[[133 127 128 133 142 135 131 135]
 [106 145 131 109 113 128 134 128]
 [116 134 130 115 116 122 129 121]
 [128 129 132 127 130 127 126 130]
 [136 120 125 133 134 126 128 122]
 [132 128 129 133 141 135 130 137]
 [150 111 131 146 144 121 111 126]
 [140 120 142 136 132 116 103 132]
 [143 118 122 141 153 136 133 131]]
Find the smallest entry in the last column.
121
The entry in the bottom-left corner -> 143
Find the entry directly above the smallest entry.
111
Find the smallest entry in the first row.
127
Find the largest entry in the last column.
137
The largest entry in the first column is 150
The second-last entry, reading row by row: 133
Find the entry just right of 109.
113
Find the entry directly below 145.
134
Find the entry directly above 113.
142
Find the 1st entry, reading row by row.
133
Find the entry in the top-right corner.
135
The entry just right of the smallest entry is 132
Find the 3rd entry on the diagonal from the top-right corner.
122
Find the 3rd smallest entry.
109
Find the entry in the bottom-right corner.
131
The first entry of the smallest entry's row is 140
The largest entry -> 153
The fifth entry from the end, reading row by row -> 141
The entry directly above 150: 132
The second entry on the main diagonal: 145

arr =
[[131 129 143 105 130 142 134 109 122 121 132 125]
 [131 128 144 103 131 143 136 109 123 122 133 125]
 [131 129 144 107 127 142 131 111 123 122 132 126]
 [131 126 144 102 130 143 137 109 124 125 135 125]
 [131 125 144 102 128 143 138 109 125 126 136 125]
 [131 124 143 103 126 143 137 109 125 127 137 124]
 [131 127 145 106 126 142 131 113 127 126 131 129]
 [131 126 140 108 124 142 136 110 122 127 137 122]
 [131 129 144 108 126 141 131 112 125 124 132 127]
 [131 125 141 107 124 142 136 110 124 128 138 123]
 [131 126 146 105 128 142 132 113 128 127 130 130]
 [131 125 142 105 125 143 137 110 125 128 137 124]
 [131 128 145 107 126 142 131 112 126 125 131 128]
 [131 129 143 106 129 142 133 110 122 121 132 125]
 [131 127 144 102 131 143 137 108 123 123 134 125]]
Rows and columns are numbered from 1.
The top-left entry -> 131
Read off the entry at row 1, column 3.
A: 143
The entry in row 3 and column 3: 144
The largest entry: 146
The entry in row 3 and column 1: 131
Read off the entry directly below the largest entry.
A: 142
Read off the entry at row 1, column 2.
A: 129
Read off the entry directly above the largest entry.
A: 141
The entry at row 2, column 3: 144
Read off the entry in row 2 and column 1.
A: 131
The bottom-right entry: 125
Read off the entry in row 2 and column 2.
A: 128
The entry at row 3, column 2 -> 129
Read off the entry in the bottom-left corner.
A: 131
Read off the entry in the top-right corner.
A: 125

Read these off the table that follows. Indices start at 1.
1) The entry in row 3 and column 1?
2) The entry at row 2, column 3?
3) The entry in row 2 and column 1?
4) The bottom-left entry?
5) The entry in row 1 and column 2?
6) The entry in row 1 and column 3?
7) The entry in the top-right corner?
8) The entry in row 1 and column 1?
[[133 141 127 127 141 123 114 113 140 120 138 144 139]
 [143 141 137 129 135 107 132 129 133 124 141 149 132]
 [138 145 133 127 139 111 123 120 140 122 141 149 134]
 [140 117 126 125 125 119 129 132 130 134 122 121 129]
 [140 121 127 137 129 127 141 142 105 128 119 117 119]
 [131 121 129 118 141 143 129 129 123 134 122 121 119]
 [122 137 126 134 137 143 114 129 133 130 135 131 127]
 [140 117 127 125 125 123 129 132 130 134 122 121 129]
 [129 141 123 127 139 131 111 110 140 122 135 144 142]
 [140 141 133 127 137 111 126 123 140 122 141 149 134]]
1) 138
2) 137
3) 143
4) 140
5) 141
6) 127
7) 139
8) 133

[[148 122 123 119 157 137 120 119 125]
 [140 108 123 119 149 130 133 128 133]
 [139 132 125 125 141 134 118 121 124]
 [139 107 122 120 146 127 131 128 137]
 [148 121 123 118 157 137 122 120 125]
 [137 129 129 123 143 135 128 124 121]
 [138 130 128 123 142 135 126 123 121]
 [139 132 124 125 141 133 117 120 125]
 [149 122 115 122 153 132 108 117 134]
 [137 118 117 126 137 124 114 124 141]
 [127 123 122 130 123 122 122 129 138]
 [146 118 125 118 156 136 127 122 125]
 [137 118 117 126 137 124 114 124 141]
 [137 129 129 123 143 135 128 124 121]
 [127 116 124 127 127 123 130 131 137]
 [127 116 125 127 127 123 131 131 137]]
Find the top-right entry.
Answer: 125
Find the fourth entry, reading row by row.
Answer: 119
The bottom-left entry: 127
Find the 2nd entry on the main diagonal.
Answer: 108
The last entry, reading row by row is 137
Find the last entry of the smallest entry's row.
Answer: 137
Find the entry directly above the smallest entry.
Answer: 132
The entry just left of the smallest entry is 139
The second entry on the diagonal from the top-right corner: 128
The largest entry in the first column: 149
Find the entry just right of the smallest entry.
Answer: 122
Find the 5th entry from the end, reading row by row.
Answer: 127
The third entry on the diagonal from the top-right corner: 118
Find the 4th-last entry, reading row by row.
Answer: 123
Find the top-left entry.
Answer: 148
Find the third entry from the end, reading row by row.
Answer: 131
Find the entry just right of 115.
Answer: 122

x =
[[139 118 128 124 132 131 127 131]
 [110 141 130 129 124 121 126 122]
 [101 148 128 133 130 120 127 117]
 [118 141 124 138 130 130 136 125]
 [102 147 130 132 124 120 127 119]
 [117 127 135 116 126 116 113 122]
 [114 129 132 116 135 116 113 119]
 [112 128 134 112 138 112 108 117]
 [131 124 132 123 119 126 123 130]
 [130 128 122 133 146 132 133 126]
 [124 131 132 127 113 125 126 129]
 [116 142 128 137 117 128 135 127]
 [129 134 128 137 112 133 137 133]
 [127 128 132 125 117 125 124 129]
 [137 130 127 138 112 137 141 136]]
The first entry in reading order -> 139
Read off the bottom-left entry.
A: 137
The third entry from the end, reading row by row: 137
Read off the entry in the top-right corner.
A: 131
The second smallest entry -> 102
The maximum -> 148
The last entry, reading row by row is 136
The 5th entry in reading order is 132
Read off the fourth entry in reading order.
A: 124
The entry just left of the largest entry is 101
Read off the top entry of the column that holds the largest entry.
A: 118
The 4th entry from the end, reading row by row -> 112
The entry directly below the smallest entry -> 118
Read off the largest entry in the last row.
A: 141
The 2nd largest entry: 147
The third entry in reading order is 128
Read off the third smallest entry.
A: 108
The 3rd entry on the diagonal from the top-right corner is 120
Read off the 3rd largest entry.
A: 146
Read off the entry directly above 121.
A: 131
The fifth entry from the end, reading row by row is 138
Read off the 3rd entry on the main diagonal.
A: 128

Questions about the matrix below.
1) Read off the second smallest entry.
2) Read off the entry in the bottom-right corner.
3) Read off the bottom entry of the column that holds the largest entry.
4) Read off the entry in the top-right corner.
5) Read off the 1st entry, reading row by row.
6) Read off the first entry in the row that holds the smallest entry.
7) Read off the entry just left of 146.
8) Read off the entry directly above the smallest entry.
array([[140, 135, 125, 130, 124, 126, 119, 123, 120],
       [138, 137, 140, 146, 131, 136, 127, 140, 130],
       [132, 135, 133, 129, 121, 125, 126, 131, 121],
       [117, 142, 121, 106, 123, 123, 125, 118, 130],
       [133, 118, 125, 122, 140, 125, 126, 125, 137],
       [130, 117, 122, 123, 119, 130, 135, 137, 117],
       [125, 112, 125, 129, 129, 134, 141, 127, 128]])
1) 112
2) 128
3) 129
4) 120
5) 140
6) 117
7) 140
8) 129
